Below is a small trained network, with its code and all its weights. Each question gives an input and a class and asks what happens when units are switched off, that is, made to give their printed mean instead of their output.

import numpy as np


def w(rows, s, z=0):
    codes = np.array(rows[::2]) - 128.0
    scale = np.full(codes.shape[1], s)
    scale[-1] = z or s
    return codes * scale


def f(y):
    return np.maximum(y, 0)


def log_softmax(a):
    a = a - a.max(-1, keepdims=True)
    return a - np.log(np.exp(a).sum(-1, keepdims=True))


def net(x, mask):
    res = np.array(x, float).reshape(1, 7) / 4 @ E
    y = f(res @ A[0][:, :-1].T + A[0][:, -1])
    res = res + np.where(mask, y, B[0][:, -1]) @ B[0][:, :-1]
    return log_softmax(res[-1] @ U[:, :-1].T + U[:, -1])


A, B = {}, {}
E = w([
[2,109,75],'x0',
[126,130,129],'x1',
[127,127,127],'x2',
[161,14,102],'x3',
[128,128,127],'x4',
[207,182,10],'x5',
[129,129,128],'x6',
],0.0056)
A[0] = w([
[157,79,99,163],'n0',
[148,180,36,104],'n1',
[118,42,99,111],'n2',
[117,101,146,83],'n3',
[156,137,59,85],'n4',
[148,132,70,49],'n5',
[143,167,75,80],'n6',
[167,57,115,105],'n7',
[157,134,140,94],'n8',
[152,143,66,80],'n9',
[162,132,167,95],'n10',
[115,142,127,254],'n11',
[85,90,215,37],'n12',
[139,137,116,88],'n13',
[142,67,103,87],'n14',
[98,107,198,44],'n15',
[215,138,173,157],'n16',
[81,104,89,151],'n17',
[11,119,41,118],'n18',
[122,161,134,111],'n19',
[96,228,153,116],'n20',
],0.013,0.0086)
B[0] = w([
[85,151,107,178],'n0',
[99,126,180,189],'n1',
[137,179,105,165],'n2',
[126,147,145,132],'n3',
[117,130,175,158],'n4',
[124,127,181,139],'n5',
[122,141,162,152],'n6',
[129,178,115,156],'n7',
[150,122,142,133],'n8',
[123,129,171,153],'n9',
[165,110,128,138],'n10',
[4,86,64,254],'n11',
[112,141,212,153],'n12',
[131,127,144,129],'n13',
[153,167,117,145],'n14',
[116,141,192,143],'n15',
[196,87,117,195],'n16',
[146,92,121,177],'n17',
[227,109,138,210],'n18',
[141,146,113,140],'n19',
[162,202,92,187],'n20',
],0.04,0.0088)
U = w([
[101,172,215,69],'0',
[206,119,137,28],'1',
[101,149,118,254],'2',
[98,148,123,236],'3',
[131,248,111,2],'4',
[99,143,125,179],'5',
[100,141,123,152],'6',
],0.012,0.0053)

Each question gives the input, the list of numbers given to net, and the class t.
The units are the neurons (one row each of A and B). Each row of codes is followed by its name. A weight is (code - 128) times the scale printed after its matrix; where a second scale follows, it is the last column's (A, B and U).
mask holds one flag per neuron, in row order. A switched-off neuron (its flag False) gives its mean, the last column of its row in B, instead of its output. The means were averaged over made-up inputs and are rounded, as every weight is.
A unit's drop is (log p(t) with every unit on - log p(t) with that unit switched off) / (log p(t) with every unit on - log p(t) with every unit switched off).
The circuit of an input: a set's keep is (log p(t) with only the set's units on - log p(t) with every unit switched off) / (log p(t) with every unit on - log p(t) with every unit switched off). Starting from the 12 units with the biggest drops (on a tie, the unit counted first), units are removed one at a time, each time the one whose removal leaves the highest keep (on an exact tie, the one counted first), for as long as the keep stays at least 0.8.
circuit, biggest first: the units of the circuit, biggest drop first
most important unit: the unit with the biggest drop
top k neurons: the k neurons with the biggest drops, biggest first
drop when u is switched off: that unit's drop, to one decimal
input [-3,7,-5,-5,4,-8,7], class 0: circuit, biggest first -> [n12]
input [-8,6,8,0,4,5,3], class 1: top 2 neurons -> [n16, n11]
input [-6,-7,8,-8,6,-5,-6], class 4: top 3 neurons -> [n20, n18, n17]
input [1,-3,0,8,3,3,3], class 4: circuit, biggest first -> [n2, n7]
input [-6,-4,-5,8,7,3,-2], class 4: top 3 neurons -> [n7, n0, n18]
input [-3,1,5,1,5,7,-4], class 0: circuit, biggest first -> [n1, n4]
input [-7,4,6,7,-1,2,-2], class 1: top 2 neurons -> [n16, n11]
input [-8,2,2,-7,-3,-6,0], class 1: top 3 neurons -> [n16, n10, n0]
input [-1,4,-3,7,-1,-2,3], class 4: circuit, biggest first -> [n2, n7]
input [-7,-4,-7,-6,-1,6,7], class 1: top 3 neurons -> [n16, n0, n10]
input [-4,-4,4,-2,5,-7,-5], class 0: top 2 neurons -> [n12, n15]
input [-4,1,5,5,2,2,2], class 4: top 3 neurons -> [n7, n11, n17]
input [6,0,3,2,2,-6,-4], class 0: top 3 neurons -> [n12, n16, n15]
input [-8,7,-1,-4,-6,5,4], class 1: circuit, biggest first -> [n16]
input [-6,-4,-1,2,-5,-2,-2], class 1: top 3 neurons -> [n16, n11, n10]
input [-2,-3,2,5,2,0,-4], class 4: circuit, biggest first -> [n7, n2]
input [2,-1,-4,-8,2,-7,-2], class 4: top 2 neurons -> [n20, n1]
input [-7,-2,-7,-6,5,2,6], class 1: top 3 neurons -> [n16, n0, n10]
input [5,6,2,0,3,6,4], class 0: drop when n1 is switched off -> 0.4
input [5,-4,-2,7,2,-5,3], class 4: most important unit -> n2
input [7,4,2,5,1,-2,-7], class 1: drop when n18 is switched off -> 1.3
input [2,3,8,-8,0,6,3], class 4: drop when n20 is switched off -> 3.9
